Below are the code and all the weights of a small trained network. Each question names an input and a class and asks about switching units off, where a switched-off unit gives its printed mean instead of its output.

import numpy as np


def w(rows, s, z=0):
    codes = np.array(rows[::2]) - 128.0
    scale = np.full(codes.shape[1], s)
    scale[-1] = z or s
    return codes * scale


def f(y):
    return y / 2 * (1 + np.tanh(0.7978845608 * (y + 0.044715 * y**3)))


def log_softmax(a):
    a = a - a.max(-1, keepdims=True)
    return a - np.log(np.exp(a).sum(-1, keepdims=True))


def net(x, mask):
    res = np.array(x, float).reshape(1, 8) / 4 @ E
    y = f(res @ A[0][:, :-1].T + A[0][:, -1])
    res = res + np.where(mask, y, B[0][:, -1]) @ B[0][:, :-1]
    return log_softmax(res[-1] @ U[:, :-1].T + U[:, -1])


A, B = {}, {}
E = w([
[127,129,126,130,130,125],'x0',
[127,126,125,129,126,126],'x1',
[128,127,127,129,130,126],'x2',
[149,77,238,86,188,21],'x3',
[129,128,127,128,128,129],'x4',
[246,169,123,162,10,86],'x5',
[136,44,168,240,139,159],'x6',
[126,128,132,128,125,129],'x7',
],0.013)
A[0] = w([
[128,41,155,147,137,123,98],'n0',
[164,118,144,90,149,74,148],'n1',
[67,104,95,67,160,181,74],'n2',
[43,132,121,75,184,178,151],'n3',
[94,118,104,86,121,90,92],'n4',
[84,45,162,154,164,130,125],'n5',
[122,145,116,95,78,154,121],'n6',
[89,128,69,99,80,132,97],'n7',
[132,92,108,168,116,164,107],'n8',
[141,111,184,247,110,178,28],'n9',
[126,164,113,98,58,138,140],'n10',
[127,96,155,83,166,135,104],'n11',
[145,98,167,75,107,42,21],'n12',
[139,105,118,234,128,131,18],'n13',
[170,252,82,146,112,169,146],'n14',
[206,100,144,149,63,93,193],'n15',
[215,136,164,170,83,100,9],'n16',
[51,98,155,201,172,81,114],'n17',
[95,83,164,148,213,181,129],'n18',
[123,112,55,160,138,194,49],'n19',
[152,55,135,254,114,162,167],'n20',
[69,148,129,82,164,194,81],'n21',
[64,152,54,197,108,197,203],'n22',
[144,107,181,76,126,29,143],'n23',
[124,37,178,118,160,133,112],'n24',
],0.013,0.014)
B[0] = w([
[121,87,135,162,124,139,167],'n0',
[117,137,152,107,163,159,191],'n1',
[180,158,102,78,143,108,186],'n2',
[88,184,99,54,180,128,228],'n3',
[104,128,194,118,160,149,148],'n4',
[124,49,139,178,78,116,190],'n5',
[152,79,153,156,130,134,162],'n6',
[137,118,166,150,116,111,167],'n7',
[141,168,109,102,168,133,155],'n8',
[172,218,85,50,152,57,174],'n9',
[140,75,119,135,74,124,186],'n10',
[108,97,121,169,116,149,163],'n11',
[218,182,77,67,128,81,175],'n12',
[162,148,110,75,93,76,153],'n13',
[164,86,153,212,66,106,227],'n14',
[165,168,114,148,104,81,236],'n15',
[53,141,169,66,244,209,177],'n16',
[139,89,155,158,104,142,181],'n17',
[144,97,139,186,95,137,201],'n18',
[75,91,208,131,216,194,168],'n19',
[85,154,158,72,216,207,230],'n20',
[146,160,89,46,128,92,184],'n21',
[166,179,85,65,135,104,250],'n22',
[94,150,110,74,208,173,229],'n23',
[102,69,155,161,81,130,186],'n24',
],0.011,0.02)
U = w([
[211,192,105,73,108,20,250],'0',
[46,152,151,88,167,205,31],'1',
[160,78,151,253,33,90,120],'2',
],0.013,0.0019)

Each question gives the input, the list of numbers given to net, and the class t.
The units are the neurons (one row each of A and B). Each row of codes is followed by its name. A weight is (code - 128) times the scale printed after its matrix; where a second scale follows, it is the last column's (A, B and U).
mask holds one flag per neuron, in row order. A switched-off neuron (its flag False) gives its mean, the last column of its row in B, instead of its output. The means were averaged over made-up inputs and are rounded, as every weight is.
A unit's drop is (log p(t) with every unit on - log p(t) with that unit switched off) / (log p(t) with every unit on - log p(t) with every unit switched off).
unit that matters most: the unit with the biggest drop
k most important neurons: the k neurons with the biggest drops, biggest first
drop of u: that unit's drop, to one decimal
input [-7,5,5,6,-1,2,1,5], class 1: 3 most important neurons => (n23, n22, n9)
input [-5,-2,0,2,-8,-5,7,6], class 2: unit that matters most => n5
input [-3,-6,0,2,-3,8,3,4], class 1: 2 most important neurons => (n16, n20)
input [4,0,-6,-6,7,8,0,-1], class 2: 2 most important neurons => (n14, n3)
input [6,4,-2,5,0,8,1,7], class 1: 2 most important neurons => (n16, n23)
input [0,-7,7,3,2,4,6,-5], class 1: 2 most important neurons => (n20, n16)
input [-3,-8,2,1,8,1,2,-7], class 1: 2 most important neurons => (n14, n22)
input [-5,-4,2,-6,3,1,8,5], class 0: 2 most important neurons => (n9, n22)
input [3,4,-1,0,-1,-5,-5,3], class 0: 3 most important neurons => (n20, n2, n16)
input [5,-8,-1,8,-5,7,4,2], class 1: 2 most important neurons => (n16, n23)
input [6,2,-4,-8,2,0,0,-6], class 0: 2 most important neurons => (n22, n14)
input [-6,6,4,4,5,4,1,5], class 1: 4 most important neurons => (n16, n22, n23, n9)
input [-5,-4,-8,5,-5,0,-4,0], class 1: drop of n23 => 0.8
input [5,-1,0,5,-7,0,4,3], class 2: unit that matters most => n3
input [6,5,-4,-7,-5,8,-1,1], class 2: drop of n14 => 0.8
input [5,-6,7,7,-5,2,3,-3], class 1: drop of n23 => 0.6
